Below are the code and all the weights of a small trained network. Each question names an input and a class and asks about switching units off, where a switched-off unit gives its printed mean instead of its output.

import numpy as np


def w(rows, s, z=0):
    codes = np.array(rows[::2]) - 128.0
    scale = np.full(codes.shape[1], s)
    scale[-1] = z or s
    return codes * scale


def f(y):
    return y / 2 * (1 + np.tanh(0.7978845608 * (y + 0.044715 * y**3)))


def log_softmax(a):
    a = a - a.max(-1, keepdims=True)
    return a - np.log(np.exp(a).sum(-1, keepdims=True))


def net(x, mask):
    res = np.array(x, float).reshape(1, 5) / 4 @ E
    y = f(res @ A[0][:, :-1].T + A[0][:, -1])
    res = res + np.where(mask, y, B[0][:, -1]) @ B[0][:, :-1]
    return log_softmax(res[-1] @ U[:, :-1].T + U[:, -1])


A, B = {}, {}
E = w([
[152,31,127],'x0',
[192,147,103],'x1',
[114,74,255],'x2',
[120,82,139],'x3',
[253,107,207],'x4',
],0.0084)
A[0] = w([
[140,93,127,179],'neuron 1',
[118,100,134,120],'neuron 2',
[169,97,250,214],'neuron 3',
[52,50,189,254],'neuron 4',
[178,96,211,128],'neuron 5',
[171,114,213,112],'neuron 6',
[168,95,115,60],'neuron 7',
[72,28,115,131],'neuron 8',
[136,75,79,215],'neuron 9',
[114,114,87,116],'neuron 10',
[138,155,150,122],'neuron 11',
[200,88,114,89],'neuron 12',
[66,126,107,224],'neuron 13',
[118,119,119,220],'neuron 14',
[121,101,59,131],'neuron 15',
[70,161,191,58],'neuron 16',
[23,112,169,136],'neuron 17',
[151,164,84,126],'neuron 18',
[155,114,135,47],'neuron 19',
[111,107,111,130],'neuron 20',
[94,138,132,82],'neuron 21',
[123,136,137,44],'neuron 22',
[117,106,111,114],'neuron 23',
[68,79,104,216],'neuron 24',
[114,161,151,60],'neuron 25',
],0.016,0.0066)
B[0] = w([
[130,156,130,151],'neuron 1',
[114,125,134,135],'neuron 2',
[251,203,145,250],'neuron 3',
[149,179,47,240],'neuron 4',
[182,158,171,204],'neuron 5',
[183,140,172,195],'neuron 6',
[77,132,169,134],'neuron 7',
[103,159,72,189],'neuron 8',
[181,187,157,178],'neuron 9',
[129,162,143,151],'neuron 10',
[109,114,112,138],'neuron 11',
[76,135,175,159],'neuron 12',
[204,185,153,203],'neuron 13',
[164,177,116,163],'neuron 14',
[145,202,162,174],'neuron 15',
[158,46,147,160],'neuron 16',
[175,52,80,203],'neuron 17',
[59,167,91,168],'neuron 18',
[91,95,161,127],'neuron 19',
[136,129,126,140],'neuron 20',
[99,104,135,135],'neuron 21',
[99,98,149,118],'neuron 22',
[123,130,129,134],'neuron 23',
[216,189,117,200],'neuron 24',
[98,85,141,128],'neuron 25',
],0.025,0.014)
U = w([
[17,119,116,98],'0',
[158,112,205,184],'1',
[52,150,160,2],'2',
[47,3,115,23],'3',
[152,6,162,128],'4',
[71,1,209,26],'5',
[137,129,65,225],'6',
],0.0079,0.0041)

Each question gives the input, the list of numbers given to net, and the class t.
The units are the neurons (one row each of A and B). Each row of codes is followed by its name. A weight is (code - 128) times the scale printed after its matrix; where a second scale follows, it is the last column's (A, B and U).
mask holds one flag per neuron, in row order. A switched-off neuron (its flag False) gives its mean, the last column of its row in B, instead of its output. The means were averaged over made-up inputs and are rounded, as every weight is.
A unit's drop is (log p(t) with every unit on - log p(t) with that unit switched off) / (log p(t) with every unit on - log p(t) with every unit switched off).
The circuit of an input: a set's keep is (log p(t) with only the set's units on - log p(t) with every unit switched off) / (log p(t) with every unit on - log p(t) with every unit switched off). Starting from the 12 units with the biggest drops (on a tie, the unit counted first), units are removed one at a time, each time the one whose removal leaves the highest keep (on an exact tie, the one counted first), for as long as the keep stays at least 0.8.
units of the circuit, in order: the units of the circuit, biggest drop first
unit that matters most: the unit with the biggest drop
k most important neurons: the k neurons with the biggest drops, biggest first
drop of u: that unit's drop, to one decimal
input [7,0,-4,-2,2], class 1: 2 most important neurons -> neuron 4; neuron 9
input [-1,7,8,5,-5], class 6: unit that matters most -> neuron 4
input [5,-1,-7,-6,0], class 1: 4 most important neurons -> neuron 4; neuron 8; neuron 9; neuron 15
input [3,6,7,8,-1], class 6: 4 most important neurons -> neuron 4; neuron 8; neuron 13; neuron 15
input [8,-1,-5,-5,1], class 1: 3 most important neurons -> neuron 4; neuron 9; neuron 8
input [-7,-5,6,-5,-3], class 4: units of the circuit, in order -> neuron 16; neuron 17
input [6,-6,-6,-7,6], class 1: 2 most important neurons -> neuron 4; neuron 8
input [6,7,-7,-4,-3], class 2: drop of neuron 17 -> 0.1
input [-3,5,-6,-5,8], class 2: drop of neuron 18 -> 0.1
input [-7,0,-8,1,3], class 0: drop of neuron 18 -> 0.1
input [-7,6,-3,3,1], class 2: drop of neuron 17 -> 0.2
